Below are the code and all the weights of a small trained network. Each question names an input and a class and asks about switching units off, where a switched-off unit gives its printed mean instead of its output.

import numpy as np


def w(rows, s, z=0):
    codes = np.array(rows[::2]) - 128.0
    scale = np.full(codes.shape[1], s)
    scale[-1] = z or s
    return codes * scale


def f(y):
    return np.maximum(y, 0)


def log_softmax(a):
    a = a - a.max(-1, keepdims=True)
    return a - np.log(np.exp(a).sum(-1, keepdims=True))


def net(x, mask):
    res = np.array(x, float).reshape(1, 4) / 4 @ E
    y = f(res @ A[0][:, :-1].T + A[0][:, -1])
    res = res + np.where(mask, y, B[0][:, -1]) @ B[0][:, :-1]
    return log_softmax(res[-1] @ U[:, :-1].T + U[:, -1])


A, B = {}, {}
E = w([
[133,163,98,44,231,38],'x0',
[218,60,13,213,211,85],'x1',
[179,1,232,50,114,24],'x2',
[225,253,198,206,88,93],'x3',
],0.0071)
A[0] = w([
[81,123,158,82,72,184,143],'neuron 1',
[82,126,143,49,188,62,200],'neuron 2',
[124,145,1,136,176,157,131],'neuron 3',
[169,20,133,123,73,164,222],'neuron 4',
[57,156,166,21,104,133,253],'neuron 5',
[138,80,147,168,78,137,94],'neuron 6',
[145,47,171,140,139,169,210],'neuron 7',
[161,90,47,164,149,172,183],'neuron 8',
[34,109,112,50,195,98,180],'neuron 9',
[139,82,127,47,186,45,111],'neuron 10',
[97,222,63,141,171,170,92],'neuron 11',
[224,82,125,129,204,45,159],'neuron 12',
[209,68,124,106,162,4,135],'neuron 13',
[67,87,88,137,159,104,129],'neuron 14',
[98,102,3,151,204,157,184],'neuron 15',
[111,96,174,112,16,129,70],'neuron 16',
[211,184,153,222,90,135,128],'neuron 17',
[83,173,46,105,91,224,139],'neuron 18',
[127,88,173,99,67,162,143],'neuron 19',
[131,118,34,149,187,154,205],'neuron 20',
],0.0095,0.0034)
B[0] = w([
[100,78,187,51,101,90,201],'neuron 1',
[191,118,131,169,103,161,221],'neuron 2',
[45,100,100,134,169,96,227],'neuron 3',
[79,71,87,158,163,117,231],'neuron 4',
[152,84,166,124,107,156,244],'neuron 5',
[76,91,117,141,122,116,176],'neuron 6',
[108,70,86,179,168,117,204],'neuron 7',
[106,126,81,149,153,108,212],'neuron 8',
[196,86,125,156,77,167,217],'neuron 9',
[211,148,93,194,99,126,227],'neuron 10',
[153,128,119,194,208,120,228],'neuron 11',
[148,142,135,75,170,38,244],'neuron 12',
[149,170,130,154,193,25,254],'neuron 13',
[128,94,122,129,95,134,180],'neuron 14',
[2,57,98,136,137,120,247],'neuron 15',
[79,113,133,87,119,104,209],'neuron 16',
[144,183,103,200,54,175,244],'neuron 17',
[125,117,179,127,220,78,222],'neuron 18',
[70,115,139,112,144,109,202],'neuron 19',
[58,78,122,145,141,79,225],'neuron 20',
],0.0092)
U = w([
[252,147,101,213,3,238,204],'0',
[116,233,137,153,25,93,76],'1',
[225,159,219,124,209,37,161],'2',
[25,92,56,177,207,57,148],'3',
[32,76,254,22,80,184,178],'4',
[95,211,138,220,167,213,76],'5',
[119,172,72,41,143,151,3],'6',
],0.007,0.0031)

Each question gives the input, the list of numbers given to net, and the class t.
The units are the neurons (one row each of A and B). Each row of codes is followed by its name. A weight is (code - 128) times the scale printed after its matrix; where a second scale follows, it is the last column's (A, B and U).
mask holds one flag per neuron, in row order. A switched-off neuron (its flag False) gives its mean, the last column of its row in B, instead of its output. The means were averaged over made-up inputs and are rounded, as every weight is.
A unit's drop is (log p(t) with every unit on - log p(t) with that unit switched off) / (log p(t) with every unit on - log p(t) with every unit switched off).
The circuit of an input: a set's keep is (log p(t) with only the set's units on - log p(t) with every unit switched off) / (log p(t) with every unit on - log p(t) with every unit switched off). Starting from the 12 units with the biggest drops (on a tie, the unit counted first), units are removed one at a time, each time the one whose removal leaves the highest keep (on an exact tie, the one counted first), for as long as the keep stays at least 0.8.
units of the circuit, in order: the units of the circuit, biggest drop first
most important unit: the unit with the biggest drop
k most important neurons: the k neurons with the biggest drops, biggest first
drop of u: that unit's drop, to one decimal
input [-1,2,-6,5], class 5: most important unit => neuron 17
input [-1,-1,5,-7], class 0: units of the circuit, in order => (neuron 9; neuron 10; neuron 2)
input [4,6,4,0], class 2: units of the circuit, in order => (neuron 12; neuron 13)
input [2,-5,6,-8], class 0: 3 most important neurons => (neuron 10; neuron 9; neuron 2)
input [-3,4,7,6], class 2: 2 most important neurons => (neuron 15; neuron 12)
input [-7,5,1,3], class 0: 2 most important neurons => (neuron 17; neuron 15)
input [-7,-2,-7,1], class 5: 3 most important neurons => (neuron 17; neuron 12; neuron 4)
input [-8,5,-2,4], class 0: 2 most important neurons => (neuron 17; neuron 13)
input [5,-3,5,-4], class 2: 3 most important neurons => (neuron 13; neuron 17; neuron 12)
input [7,-8,-7,-8], class 4: 2 most important neurons => (neuron 5; neuron 1)
input [3,-5,-8,3], class 5: 2 most important neurons => (neuron 12; neuron 13)
input [2,-3,-4,3], class 5: 2 most important neurons => (neuron 12; neuron 13)
input [-6,-3,2,5], class 4: 2 most important neurons => (neuron 10; neuron 16)
input [-7,4,-3,6], class 0: units of the circuit, in order => (neuron 17)
input [-2,-7,-3,7], class 1: drop of neuron 9 => 0.3
input [8,-4,-4,6], class 5: drop of neuron 12 => 0.2
input [7,7,2,8], class 2: drop of neuron 18 => 0.0
